Below are the code and all the weights of a small trained network. Each question names an input and a class and asks about switching units off, where a switched-off unit gives its printed mean instead of its output.

import numpy as np


def w(rows, s, z=0):
    codes = np.array(rows[::2]) - 128.0
    scale = np.full(codes.shape[1], s)
    scale[-1] = z or s
    return codes * scale


def norm(h):
    return h / np.sqrt((h * h).mean(-1, keepdims=True) + 1e-5)


def f(y):
    return y / 2 * (1 + np.tanh(0.7978845608 * (y + 0.044715 * y**3)))


def log_softmax(a):
    a = a - a.max(-1, keepdims=True)
    return a - np.log(np.exp(a).sum(-1, keepdims=True))


def net(x, mask):
    res = np.array(x, float).reshape(1, 4) / 4 @ E
    u = 0
    for l in range(3):
        y = f(norm(res) @ A[l][:, :-1].T + A[l][:, -1])
        res = res + np.where(mask[u : u + 9], y, B[l][:, -1]) @ B[l][:, :-1]
        u += 9
    return log_softmax(norm(res)[-1] @ U[:, :-1].T + U[:, -1])


A, B = {}, {}
E = w([
[254,171,141,82,79,67,168,218],'x0',
[183,111,98,63,235,148,83,76],'x1',
[216,128,184,204,96,98,182,110],'x2',
[43,39,159,135,133,69,92,56],'x3',
],0.0068)
A[0] = w([
[151,196,162,167,99,74,146,56,13],'0.n0',
[152,153,51,162,79,176,166,110,14],'0.n1',
[94,188,170,190,102,214,128,180,84],'0.n2',
[128,155,125,100,97,79,164,167,145],'0.n3',
[139,105,44,53,107,130,1,169,189],'0.n4',
[24,95,112,213,129,79,72,87,4],'0.n5',
[209,106,88,110,208,157,144,103,73],'0.n6',
[105,75,133,190,131,100,100,54,127],'0.n7',
[47,176,113,60,146,83,67,181,16],'0.n8',
],0.0067,0.0026)
B[0] = w([
[132,77,3,109,89,123,139,227,149],'0.n0',
[161,173,94,142,63,140,52,105,133],'0.n1',
[183,164,101,80,76,157,93,68,188],'0.n2',
[111,98,106,25,149,131,159,159,182],'0.n3',
[88,42,193,193,115,82,88,121,237],'0.n4',
[97,112,138,84,193,199,89,54,255],'0.n5',
[63,178,154,103,173,110,131,95,206],'0.n6',
[91,56,60,136,162,182,93,118,238],'0.n7',
[133,55,59,204,90,106,141,241,171],'0.n8',
],0.0069,0.004)
A[1] = w([
[186,168,137,9,98,92,107,140,38],'1.n0',
[89,104,142,109,121,203,142,166,38],'1.n1',
[126,110,130,158,89,82,166,165,94],'1.n2',
[146,145,167,225,159,105,170,118,116],'1.n3',
[36,75,95,142,145,105,111,59,159],'1.n4',
[170,8,98,195,2,93,98,121,201],'1.n5',
[192,117,118,108,118,95,187,160,151],'1.n6',
[184,134,124,157,62,141,142,73,101],'1.n7',
[134,67,145,70,96,89,48,73,252],'1.n8',
],0.0086,0.0029)
B[1] = w([
[152,130,184,157,77,108,166,55,182],'1.n0',
[106,90,152,124,136,80,67,148,136],'1.n1',
[114,110,93,93,131,51,99,216,148],'1.n2',
[74,86,180,72,225,111,127,181,128],'1.n3',
[73,103,246,102,145,198,88,67,255],'1.n4',
[61,181,108,162,226,107,98,220,205],'1.n5',
[21,69,110,86,48,103,207,139,182],'1.n6',
[127,171,92,193,185,162,95,151,147],'1.n7',
[179,254,160,130,127,244,138,160,214],'1.n8',
],0.0069,0.0088)
A[2] = w([
[179,100,69,112,52,119,81,178,182],'2.n0',
[119,98,72,112,89,155,79,154,83],'2.n1',
[112,140,71,160,147,63,175,165,192],'2.n2',
[255,141,181,85,201,113,82,156,224],'2.n3',
[162,208,104,244,84,128,117,90,80],'2.n4',
[92,147,130,196,149,161,76,161,4],'2.n5',
[103,130,104,157,181,123,63,98,210],'2.n6',
[67,120,197,150,189,141,126,60,254],'2.n7',
[126,161,127,118,51,159,150,112,3],'2.n8',
],0.0081,0.0022)
B[2] = w([
[75,105,152,154,168,110,99,26,150],'2.n0',
[125,85,167,149,149,121,113,162,129],'2.n1',
[100,39,126,75,145,92,58,196,160],'2.n2',
[23,42,150,118,134,178,85,79,163],'2.n3',
[137,198,93,160,97,186,159,134,140],'2.n4',
[137,89,115,2,82,139,183,147,165],'2.n5',
[169,135,203,97,86,142,176,53,187],'2.n6',
[119,128,185,48,133,243,133,103,254],'2.n7',
[212,112,102,157,164,169,169,121,137],'2.n8',
],0.0073,0.0096)
U = w([
[168,110,71,211,208,37,38,68,1],'0',
[57,66,102,148,166,36,63,255,160],'1',
[143,57,195,61,55,40,193,161,180],'2',
[189,225,75,191,69,182,127,138,141],'3',
[31,64,241,71,205,231,22,49,188],'4',
],0.0086,0.0047)

Each question gives the input, the list of numbers given to net, and the class t.
The units are the neurons (one row each of A and B). Each row of codes is followed by its name. A weight is (code - 128) times the scale printed after its matrix; where a second scale follows, it is the last column's (A, B and U).
mask holds one flag per neuron, layer by layer. A switched-off neuron (its flag False) gives its mean, the last column of its row in B, instead of its output. The means were averaged over made-up inputs and are rounded, as every weight is.
A unit's drop is (log p(t) with every unit on - log p(t) with that unit switched off) / (log p(t) with every unit on - log p(t) with every unit switched off).
The circuit of an input: a set's keep is (log p(t) with only the set's units on - log p(t) with every unit switched off) / (log p(t) with every unit on - log p(t) with every unit switched off). Starting from the 12 units with the biggest drops (on a tie, the unit counted first), units are removed one at a time, each time the one whose removal leaves the highest keep (on an exact tie, the one counted first), for as long as the keep stays at least 0.8.
circuit, biggest first: the units of the circuit, biggest drop first
k most important neurons: the k neurons with the biggest drops, biggest first
k most important neurons of layer l: the k neurons of layer l with the biggest drops, biggest first
drop when u is switched off: that unit's drop, to one decimal
input [-1,3,7,-6], class 3: circuit, biggest first -> [1.n4; 2.n7]
input [8,2,-2,6], class 1: most important neuron of layer 2 -> [2.n7]
input [2,2,-4,-8], class 2: circuit, biggest first -> [1.n8; 1.n4; 2.n7]
input [3,-5,1,-4], class 3: circuit, biggest first -> [0.n2; 1.n7; 2.n4]
input [2,-2,2,-3], class 3: circuit, biggest first -> [0.n2; 0.n1; 1.n7; 2.n4]
input [6,7,8,-1], class 2: 2 most important neurons -> [1.n6; 1.n4]
input [7,5,-7,-8], class 2: circuit, biggest first -> [0.n5; 1.n0; 2.n7; 1.n8]
input [2,1,-5,-8], class 2: 3 most important neurons of layer 1 -> [1.n0; 1.n5; 1.n8]
input [1,2,2,-2], class 2: 3 most important neurons -> [0.n5; 1.n4; 0.n4]
input [6,1,-2,-8], class 2: 2 most important neurons -> [1.n8; 1.n6]
input [4,-3,3,-1], class 2: 2 most important neurons -> [0.n3; 0.n4]
input [8,5,-3,-2], class 2: 2 most important neurons of layer 1 -> [1.n6; 1.n4]
input [6,0,-7,-8], class 2: 2 most important neurons -> [1.n0; 1.n5]
input [3,-7,-7,2], class 1: most important neuron -> [0.n8]
input [-8,-7,4,-6], class 3: 2 most important neurons -> [0.n2; 1.n4]
input [8,3,-8,0], class 1: 3 most important neurons of layer 0 -> [0.n8; 0.n4; 0.n5]
input [5,2,-4,-3], class 2: 2 most important neurons of layer 0 -> [0.n5; 0.n7]
input [-7,1,4,-7], class 3: drop when 1.n4 is switched off -> 0.2
input [8,2,-8,6], class 1: drop when 0.n8 is switched off -> 0.8
input [6,2,0,-6], class 2: most important neuron -> [1.n8]
